[ 73,  24, 122, 172, 151, 160, 105,  72, 166, 193,  70,  88] -> q275
[ 69,  18, 120, 176, 152, 162, 104,  70, 170, 196, 103,  87] -> q350
[ 75,  30, 123, 124, 150, 158, 107,  75, 192, 191,  73,  89] -> q393
miss q350: [170, 162, 103,  70, 196,  18, 120, 152, 176,  69,  87] | [104]
miss q350: [176,  69, 103, 170, 196, 162,  87, 104,  70, 152, 120] | [18]
miss q393: [ 75, 124,  89,  73,  30, 158,  75, 123, 150, 192, 107] | [191]
miss q350: [ 18, 120,  87, 196, 176, 152, 170, 104,  70,  69, 103] | [162]
miss q393: [192, 107,  89, 150,  75, 158,  75,  30,  73, 124, 191] | [123]

[128, 128, 128, 128, 128, 128, 128, 128, 128]  q393
[115, 136, 114, 110, 121, 161, 132, 121, 134]  q25
[128, 128, 128, 128, 128, 128, 128, 127, 128]  q723
[138, 100, 121, 136, 150, 122, 123, 126, 117]  q881
[ 99,  96, 128,  43, 107,  97, 100, 137, 151]  q275
[138, 100, 128, 136, 150, 122, 123, 126, 117]  q594
[127, 127, 127, 126, 127, 127, 128, 129, 129]  q542
[142,  85, 106, 140, 162, 119, 121, 126, 111]  q673
[119, 113, 123, 110, 147, 126, 132, 137, 121]  q360
[109,  91, 115,  82, 173, 122, 136, 151, 114]  q864
miss q25: [114, 136, 121, 110, 121, 134, 115, 132] | [161]
miss q542: [127, 129, 127, 129, 127, 126, 127, 127] | [128]
miss q881: [100, 138, 126, 117, 121, 136, 123, 150] | [122]

[173, 199, 161, 167, 157, 132,  85, 151, 114, 113, 150, 204, 185, 194, 164,
 173, 195, 157,  94, 146,  32,  37, 145] = q350
[172, 198, 161, 166, 155, 130,  85, 172, 115, 113, 111, 204, 181, 193, 162,
 171, 193, 157,  93, 144,  33,  37, 161] = q393
[ 86,  64, 102,  90, 103, 108, 174, 105, 152, 150, 151,  68,  54,  65,  89,
  90,  58, 110, 157, 102, 227, 216, 121] = q594
[174, 199, 161, 167, 157, 136,  82, 153, 110, 110, 109, 202, 191, 195, 165,
 173, 198, 154,  94, 149,  27,  34, 143] = q864
[173, 196, 159, 165, 156, 135,  84, 152, 110, 111, 110, 198, 188, 192, 163,
 171, 194, 153,  96, 148,  31,  39, 142] = q542
[ 86,  62, 100,  89, 103, 111, 174, 105, 150, 148, 151,  64,  57,  64,  89,
  89,  58,  56, 158, 103, 227, 217, 119] = q25
[173, 198, 161, 166, 157, 133,  86, 151, 114, 113, 112, 202, 185, 193, 163,
 172, 194, 156,  95, 147,  34,  39, 145] = q275
[171, 191, 157, 164, 155, 142,  88, 153, 110, 111, 112, 190, 192, 188, 164,
 168, 193, 149, 102, 152,  38,  48, 140] = q723
[173, 200, 162, 168, 157, 130,  85, 151, 116, 114, 111, 206, 183, 195, 164,
 173, 194, 158,  93, 145,  33,  36, 146] = q360
[174, 201, 162, 168, 157, 133,  83, 152, 112, 112, 109, 206, 188, 196, 165,
 174, 197, 157,  93, 147,  27,  33, 145] = q881
miss q393: [172, 130, 198, 162, 161,  33, 157, 155, 166, 113,  93, 193, 193,  85, 181,
 161,  37, 144, 111, 172, 204, 115] | [171]
miss q275: [157, 112, 163, 133, 193, 145, 202, 198, 156, 194, 166, 114, 161, 151, 172,
 173, 185, 113,  95,  34,  86,  39] | [147]
miss q25: [ 64,  89,  64, 174, 148,  86,  89, 150, 158, 111, 100, 227, 105, 217,  58,
 119, 103, 151,  89, 103,  62,  56] | [57]
miss q350: [167, 204, 150, 132,  85, 146, 164,  32, 173, 173, 157, 145, 194, 199,  94,
  37, 161, 195, 113, 157, 185, 114] | [151]
miss q393: [ 33, 198,  37, 193, 144, 193, 113,  85,  93, 157, 111, 166, 181, 172, 130,
 115, 171, 172, 155, 204, 161, 161] | [162]

[ 78,  77,  60, 202,  72] = q350
[163, 179, 196,  49, 186] = q723
[161, 180, 198,  42, 184] = q542
miss q542: [184, 198,  42, 180] | [161]
miss q350: [ 78,  72,  77, 202] | [60]
miss q542: [161, 198, 184,  42] | [180]
miss q350: [ 72,  78, 202,  60] | [77]

[169,  65, 128,  33, 170] : q360
[ 37,  17, 186, 128,  98] : q275
[ 33,  76, 124,  34, 171] : q881
[ 96,  79, 217, 107, 146] : q864
miss q864: [ 79,  96, 146, 107] | [217]
miss q881: [171,  33,  34, 124] | [76]
miss q881: [124,  33,  76, 171] | [34]
miss q360: [128,  33,  65, 169] | [170]

[35, 36, 39, 36, 37] = q360
[ 40, 220, 214, 217,  39] = q594
[220, 221, 221, 222,  35] = q673
[ 40, 217, 214, 217,  39] = q723
[177,  78,  81,  79, 178] = q393
miss q594: [ 40,  39, 220, 214] | [217]
miss q723: [214, 217,  40, 217] | [39]
miss q393: [ 81,  79,  78, 178] | [177]
miss q360: [36, 37, 39, 36] | [35]
miss q723: [217,  40, 217,  39] | [214]
miss q673: [221, 222,  35, 221] | [220]
miss q594: [ 39, 217,  40, 214] | [220]

[163, 139, 167, 135, 113, 145, 141, 151, 150, 117, 185, 145, 156, 165,  77,
 158, 132, 133, 131, 127, 118,  98, 114, 138, 152, 137, 200, 138, 151,  88,
  92, 144, 121, 207, 174] = q594
[ 99, 112,  91, 123, 141, 115, 116, 107, 108, 138,  65, 107, 103,  99, 171,
  97, 126, 119, 126, 119, 140, 153, 137, 123,  97, 124,  55, 137, 150,  89,
  92, 143, 120, 205, 172] = q275
[163, 141, 168, 136, 113, 145, 142, 152, 152, 117, 189, 147, 157, 165,  77,
 160, 131, 134, 131, 129, 117,  98, 114, 137, 154, 137, 203, 116, 105, 171,
 163, 106, 125,  45,  77] = q25
[163, 141, 168, 136, 113, 145, 142, 152, 152, 117, 189, 147, 157, 165,  77,
 160, 131, 134, 131, 129, 117,  98, 114, 137, 154, 137, 205, 115, 104, 171,
 164, 105, 124,  43,  75] = q393
[163, 139, 167, 135, 113, 145, 141, 151, 150, 117, 185, 145, 156, 165,  77,
 158, 132, 133, 131, 127, 118,  98, 114, 138, 152, 137, 200, 115, 105, 170,
 161, 105, 184,  47,  77] = q350
[ 98, 113,  91, 123, 140, 114, 116, 106, 108, 137,  68, 107, 103,  98, 172,
  98, 125, 120, 125, 121, 139, 153, 138, 121,  99, 122,  57, 120, 150,  89,
  94, 144, 124, 203, 172] = q881
miss q275: [119, 137,  99, 205, 143, 137,  92, 108, 141,  97,  99, 123, 171, 103, 140,
 138, 119,  91, 116, 112,  65, 115, 172, 107, 126, 107, 150, 126,  55, 120,
 153, 124, 123,  97] | [89]
miss q350: [150, 118, 156, 145, 139, 114, 200, 163, 161, 158, 115, 113,  98, 135,  77,
 152, 132, 133, 141, 127, 151, 170, 145, 105, 117, 184, 167,  77, 131, 138,
 165, 105, 137,  47] | [185]
miss q25: [ 77, 106, 203,  98, 137, 163, 134, 113, 147, 105, 116, 163, 142, 117, 152,
 152, 145, 114, 165, 171, 154,  45,  77, 137, 131, 189, 141, 129, 117, 131,
 168, 157, 125, 136] | [160]
miss q594: [138,  88, 167, 185, 138, 165, 117, 121, 135, 131, 113, 150,  98, 156, 141,
  92, 151, 151,  77, 158, 200, 114, 145, 152, 144, 133, 139, 118, 207, 132,
 145, 163, 127, 174] | [137]
miss q393: [137, 205, 114, 105, 134, 189, 152, 164, 136, 124, 113, 131, 141, 129, 137,
 154, 163,  43, 131, 160, 168,  98, 157, 104, 165, 117,  75, 152, 142, 171,
 147, 117,  77, 115] | [145]

[ 87, 149, 155, 175,  99,  73, 112, 137]  q804
[103, 134, 156, 131, 149,  59,  83, 147]  q393
[105, 134, 156, 128, 149,  74,  83, 160]  q673
[101, 198, 115, 199, 140, 112, 183, 184]  q360
[110, 186, 179, 187, 160, 145, 129, 161]  q723
[112, 197, 172, 153, 233, 176, 145, 157]  q542
[ 83, 211, 165, 170, 178, 171, 119, 218]  q25
miss q723: [110, 129, 186, 145, 160, 187, 179] | [161]
miss q360: [199, 183, 112, 115, 101, 140, 198] | [184]
miss q723: [129, 186, 161, 179, 145, 160, 110] | [187]

[ 39, 120, 112,  58, 120,  77, 156]  q542
[138,  94,  58, 214, 140, 172,  77]  q25
[137, 162,  42, 157,  81, 131, 136]  q864
miss q864: [157, 137, 136, 131,  81,  42] | [162]
miss q864: [162,  81, 157, 131,  42, 137] | [136]
miss q542: [ 39,  58, 120, 112,  77, 120] | [156]

[134, 113, 160, 149, 107, 147, 116, 161] : q360
[148, 124,  43,  78, 191, 128, 121, 108] : q350
[158, 127, 188, 154, 116, 111,  96, 106] : q673
[106, 123, 153, 124, 101, 126, 109, 137] : q864
[139, 133, 111, 138, 106, 122, 144,  59] : q25
[111, 128, 120, 139, 140, 115, 140,  70] : q723
[204, 160, 115, 117,  82, 122, 131, 236] : q275
miss q360: [113, 107, 116, 134, 147, 161, 149] | [160]
miss q360: [116, 160, 107, 147, 149, 134, 113] | [161]

[215,  59,  41,  47,  38, 210, 203,  43,  42]  q673
[ 52, 210, 213, 209, 212, 208,  39, 209, 214]  q804
[ 41, 214, 192,  37, 210,  38,  46, 216, 215]  q275
[ 47, 206, 181, 212, 213,  49,  55, 209, 209]  q25
[126,  50,  52,  74,  55, 118, 131,  59,  62]  q393
[ 42, 208, 182, 213, 213,  46,  57, 204, 220]  q350
[ 89, 110, 146,  93, 110,  87,  77, 117, 116]  q594
miss q393: [ 62,  50, 126,  55,  74, 131, 118,  52] | [59]
miss q275: [192, 216,  41,  46, 215,  37, 210, 214] | [38]
miss q275: [ 46,  37, 215,  38,  41, 216, 210, 192] | [214]
miss q393: [ 50,  55,  62, 131,  59, 126,  74, 118] | [52]
miss q804: [208, 209, 210,  39, 212, 213, 209,  52] | [214]

[183,  58, 155, 201] = q393
[193,  50, 121, 194] = q881
[ 81, 205, 188,  54] = q542
[ 61, 206, 134, 198] = q804
[ 61, 206, 153,  60] = q360
[ 55,  54, 188,  66] = q864
[ 48,  64, 110,  65] = q723
[ 81, 205, 205, 181] = q673
[ 59, 212, 118,  67] = q275
[212, 205,  76,  75] = q350
miss q723: [ 48, 110,  64] | [65]
miss q723: [ 65, 110,  64] | [48]
miss q350: [205, 212,  75] | [76]
miss q881: [121, 193,  50] | [194]
miss q393: [155,  58, 183] | [201]
miss q360: [206,  60, 153] | [61]

[163,  88, 100, 152, 124, 109, 117, 121, 138, 122, 103, 175, 103, 154, 125,
 137, 158, 145]  q393
[136,  99, 112,  78, 129, 181, 140, 113, 113, 192,  97, 166, 129, 129, 162,
 165,  90, 125]  q25
[166, 143,  86, 145, 122, 137, 131, 165, 196,  84, 115,  81, 169, 224, 127,
 139, 138, 151]  q542
[ 81, 145, 204,  92, 117, 107, 119, 153,  56, 126, 142, 168,  86, 130, 132,
 175, 118, 121]  q594
[124, 139,  89, 105, 131, 117, 134, 124, 122, 152, 128,  98,  99, 123,  88,
 157, 138, 109]  q275
[154, 119, 131, 162, 130, 115, 119, 113, 120, 138, 177, 104, 153,  89, 151,
  66,  96, 134]  q804
[166, 143, 100, 145, 122, 137, 131, 165, 196,  84, 115,  81, 169, 224, 127,
 139, 138, 151]  q723
[ 78, 164, 137, 123, 122, 120, 124, 118, 149, 110, 119, 122, 154,  99, 129,
 111, 159, 142]  q673
[132, 130,  93, 132, 133, 110, 151, 161, 137, 146, 121,  85, 155, 133, 151,
 111, 144, 111]  q360
miss q594: [145,  92, 142,  86, 118, 119, 130, 117, 121, 153,  56, 168, 107, 204, 132,
  81, 175] | [126]
miss q393: [103, 154, 175, 124, 163, 152, 109, 121, 158,  88, 125, 122, 103, 117, 100,
 138, 145] | [137]

[178, 137, 166, 130, 158, 154, 131]  q723
[169, 119, 169, 159, 160, 109, 153]  q275
[180, 204, 219, 206, 179,  74, 179]  q350
[ 75, 119, 169,  74, 121, 213, 151]  q393
miss q723: [178, 158, 166, 130, 137, 154] | [131]
miss q393: [119, 213, 151, 169,  75, 121] | [74]
miss q723: [166, 158, 137, 131, 154, 178] | [130]
miss q350: [179, 180, 179, 219,  74, 206] | [204]
miss q393: [151, 213,  74, 169, 119,  75] | [121]
miss q275: [153, 169, 109, 159, 169, 119] | [160]
miss q350: [206, 204, 179,  74, 219, 179] | [180]

[ 91, 112,  64,  90, 191]  q350
[135, 233, 160, 172, 178]  q723
[119, 118, 117,  53, 112]  q864
[141, 163, 110, 113, 128]  q25
[119, 118, 117, 154, 104]  q881
[116, 139, 146, 124, 144]  q804
[149, 204,  99, 149, 123]  q673
[ 62, 105, 138, 139, 136]  q542
miss q864: [118, 112,  53, 119] | [117]
miss q804: [144, 124, 146, 116] | [139]
miss q25: [128, 110, 113, 163] | [141]
miss q804: [144, 124, 116, 139] | [146]
miss q25: [163, 113, 128, 141] | [110]
miss q25: [128, 141, 113, 163] | [110]

[ 71,  74, 154, 145, 153, 129,  91, 111, 135, 150,  88,  55, 110, 129,  62,
 136, 160, 102, 219,  66, 148, 175, 156, 100, 179, 102, 101, 166, 124, 143,
 115, 149,  57, 141] = q673
[115, 134, 119, 103, 159, 142, 152, 120, 143, 131,  90, 171, 164, 161, 111,
 106, 121, 135, 132, 110, 129,  79,  95, 117, 123, 123, 202, 136, 175, 112,
 103, 162, 167,  97] = q594
[112,  82, 134,  84, 153, 140, 137,  78, 122, 166, 121,  62, 135, 179,  84,
 187, 112, 164,  82, 112, 151, 107, 110, 137, 123, 100, 137, 153, 105, 148,
 166, 109, 122, 153] = q360
[ 71,  74, 154, 145, 153, 129,  91, 111, 135, 150,  88,  55, 110, 129,  62,
 136, 160, 102, 219,  66, 148, 175, 156, 100, 179, 102, 101, 166, 124, 143,
  85, 118,  67, 107] = q723
[ 71,  74, 154, 145, 153, 129,  91, 111, 135, 150,  88,  55, 110, 129,  62,
 136, 160, 102, 219,  66, 148, 129, 139, 153, 142, 135, 108, 134, 153, 147,
 133, 139, 146, 133] = q393
[109, 114, 119, 136,  99, 103,  97,  64, 166, 197, 128, 128, 167, 192, 163,
  74, 156, 109,  98, 109, 141, 141, 121, 194, 134, 109, 146, 132, 111, 156,
 102, 145,  52, 175] = q804
[ 71,  74, 154, 145, 153, 129,  91,  89, 135, 150,  88,  55, 110, 129,  62,
 136, 160, 102, 219,  66, 148, 175, 156, 100, 179,  86,  96, 133, 143, 137,
 161, 160, 179, 147] = q881
miss q393: [135, 102,  74, 219, 147, 139, 150,  55, 153, 153,  62, 136, 135,  71,  91,
 110,  88, 153, 146, 133, 148, 142, 139, 108, 133, 129, 129, 154, 111,  66,
 129, 160, 145] | [134]
miss q804: [111,  74, 145, 102, 192, 128,  64,  99, 119, 109, 146, 156, 109, 103, 121,
 197, 167, 109, 109, 141, 175, 136, 156, 194, 163, 134,  97, 114, 132,  52,
 166, 141, 128] | [98]
miss q881: [129, 179,  89, 156,  55, 219, 148, 153, 161, 100, 179,  96, 135, 160,  91,
 145, 143, 160, 147, 175,  86,  62, 110, 150, 136, 133, 137,  66, 129,  71,
  74, 154, 102] | [88]
miss q723: [ 71,  67, 124, 129, 107,  85, 143, 145, 156, 118, 102,  88, 101, 160, 148,
 135, 166, 150, 179, 154, 102, 219,  55,  62, 111, 153, 110,  91, 136, 175,
 129,  66, 100] | [74]

[142, 167, 145,  33,  40, 126,  95, 148, 152, 149, 154, 169,  60, 163,  41] = q673
[167, 114, 106, 140,  94, 128, 141, 121, 100, 124,  83, 113, 106,  67, 138] = q594
[142,  82, 127,  84, 146, 128, 145, 111, 126, 158, 230, 159, 124, 132, 120] = q275
[123, 159, 127, 126, 120, 124, 117, 133, 130, 118, 113, 142,  70, 125,  89] = q542
[132,  82, 120, 129, 157, 133,  85, 130,  97, 151, 116, 132, 100, 197,  55] = q864
miss q275: [124, 128, 230,  82,  84, 159, 120, 127, 142, 111, 132, 146, 145, 126] | [158]
miss q673: [145, 152,  60,  40, 167,  33, 126,  95, 163, 149, 154, 169, 142, 148] | [41]

[125, 159, 117, 135, 160, 126] -> q881
[104,  89, 130, 135,  76, 136] -> q864
[159,  96, 149,  69, 144, 162] -> q804
[169, 101, 170, 137, 115, 129] -> q350
[104,  89, 136, 135,  54,  97] -> q594
[210, 118, 171, 178, 141,  31] -> q25
[160, 129, 185, 108, 136, 108] -> q393
miss q881: [125, 117, 135, 159, 160] | [126]
miss q350: [169, 137, 115, 170, 101] | [129]
miss q881: [135, 125, 117, 126, 160] | [159]
miss q881: [125, 126, 135, 160, 117] | [159]
miss q25: [141,  31, 171, 178, 118] | [210]
miss q864: [136,  89, 135, 130, 104] | [76]
miss q594: [ 97,  89, 104, 136,  54] | [135]

[ 20, 115, 140,  91, 166] : q393
[139, 112, 101,  54, 168] : q864
[142,  86, 192, 146,  87] : q275
[ 55,  89,  38, 172, 156] : q723
[199,  67,  59,  95, 144] : q804
[153, 135, 117,  97, 132] : q673
[156,  66, 169, 169, 191] : q542
[158, 200,  88,  75, 127] : q360
miss q864: [168, 139,  54, 112] | [101]
miss q275: [146, 192, 142,  87] | [86]

[117, 135, 138, 132, 107, 135, 137, 139, 142, 141, 111, 118] = q594
[ 89, 170, 138, 129, 140,  26,  88, 163, 169, 139, 123, 164] = q393
[117, 135, 138, 132, 107, 135, 137, 128, 135, 141, 110, 116] = q723
[136, 126, 116, 123, 107, 129, 142, 139, 147, 137, 124, 132] = q864
miss q594: [107, 138, 118, 117, 142, 135, 132, 135, 111, 139, 137] | [141]
miss q393: [164, 169, 139, 123,  89, 138, 129, 163, 170,  26,  88] | [140]
miss q594: [117, 135, 118, 141, 137, 139, 135, 142, 111, 107, 132] | [138]

[ 31, 143,  93,  54, 170, 209] -> q25
[ 62,  63,  72, 187,  63, 156] -> q350
[149, 228, 136, 166, 137, 193] -> q594
[101, 142, 148, 166, 137, 193] -> q542
[ 90,  63, 185, 187,  63, 186] -> q393
[ 31, 143,  93,  54, 170, 189] -> q360
miss q360: [ 93,  54, 189, 143, 170] | [31]
miss q360: [ 93, 189, 143, 170,  54] | [31]
miss q594: [166, 149, 228, 193, 137] | [136]
miss q393: [ 63,  63,  90, 185, 186] | [187]
miss q393: [ 90, 187,  63,  63, 185] | [186]
miss q594: [149, 166, 228, 136, 193] | [137]
miss q542: [166, 193, 101, 137, 142] | [148]

[156,  64, 131, 146, 142, 131, 114] -> q542
[161, 160, 127,  56, 196,  45,  71] -> q393
[161,  55, 127,  56, 196,  54, 165] -> q723
miss q723: [ 55, 196, 127, 161,  56, 165] | [54]
miss q393: [196, 161, 127,  45,  71, 160] | [56]
miss q393: [127,  45, 160,  71, 196,  56] | [161]
miss q542: [114, 156, 131, 131,  64, 142] | [146]
miss q723: [196,  54,  56, 161, 165,  55] | [127]

[ 59, 111,  70, 129, 112,  68, 129,  69] = q804
[173,  27, 197,  96, 124, 206, 162, 157] = q864
[133, 130, 173,  97, 153, 144,  80,  66] = q360
[ 90,  87, 141,  80,  79, 234, 137, 108] = q881
[125, 156, 178, 163, 127, 127, 138, 125] = q723
[139, 124, 136,  86, 133, 123, 129, 129] = q350
[ 95, 154, 108, 144,  57, 162, 111, 105] = q25
[147,  84, 177,  81, 166,  91, 139,  91] = q275
[141, 105, 156, 142, 107, 143, 156, 103] = q594
[115, 193,  97,  83, 112, 196, 194, 117] = q542
miss q542: [112,  83,  97, 115, 194, 117, 193] | [196]
miss q542: [ 83, 196, 117,  97, 112, 194, 115] | [193]
miss q804: [112, 129,  70, 129,  68,  59, 111] | [69]
miss q881: [ 79, 234, 137,  90, 108,  87, 141] | [80]
miss q804: [129, 129,  69,  70,  68, 112,  59] | [111]
miss q804: [ 59, 111, 112, 129,  68,  70, 129] | [69]

[109, 136, 120,  97, 130,  93, 136, 122, 136,  85, 147,  21,  73, 117, 115] : q360
[139, 128, 156, 136, 146, 118, 129, 142, 147, 150, 102,  51, 113, 127, 102] : q25
[128, 120, 124, 116, 210, 107, 127, 141, 127, 108, 120, 141,  83, 233,  53] : q804
[143, 106,  89, 128, 153, 131, 126, 126, 120, 138, 128, 127, 134, 137,  99] : q350
[149,  79, 192, 111, 123,  99, 128, 177,  96, 101, 132, 105,  97,  79,  97] : q393
miss q350: [138, 128, 106, 126, 131,  89, 134, 137, 120, 128, 126, 153,  99, 143] | [127]
miss q360: [120, 136, 130, 115,  97,  21, 136, 117, 136, 122, 109,  93,  85,  73] | [147]
miss q350: [128, 138, 128, 126, 106,  99, 126, 134,  89, 143, 127, 120, 137, 131] | [153]

[110, 151, 139, 201, 138, 109]  q350
[185, 151, 125, 107, 186, 114]  q360
[110, 159, 170, 180, 138, 114]  q864
[110, 119, 139, 215, 138, 114]  q881
[110, 159,  79, 180, 138, 114]  q25
[110, 119, 139, 215,  80, 114]  q542
[ 73, 151, 139, 188, 126, 114]  q393
miss q881: [138, 114, 139, 215, 110] | [119]
miss q360: [114, 186, 125, 107, 151] | [185]

[124, 134, 111, 105, 147, 141, 116, 141] -> q542
[156,  82, 181,  87, 114, 109, 137,  85] -> q25
[124, 134, 111, 105, 147, 141, 136, 147] -> q723
[132, 115, 127,  53, 168, 120, 167, 157] -> q360
[127, 118, 119,  67, 160, 122, 116, 154] -> q673
[140, 116, 136,  50, 174, 125, 112, 154] -> q864
miss q360: [115, 157, 127, 120,  53, 132, 167] | [168]
miss q864: [154, 125, 116,  50, 112, 140, 136] | [174]

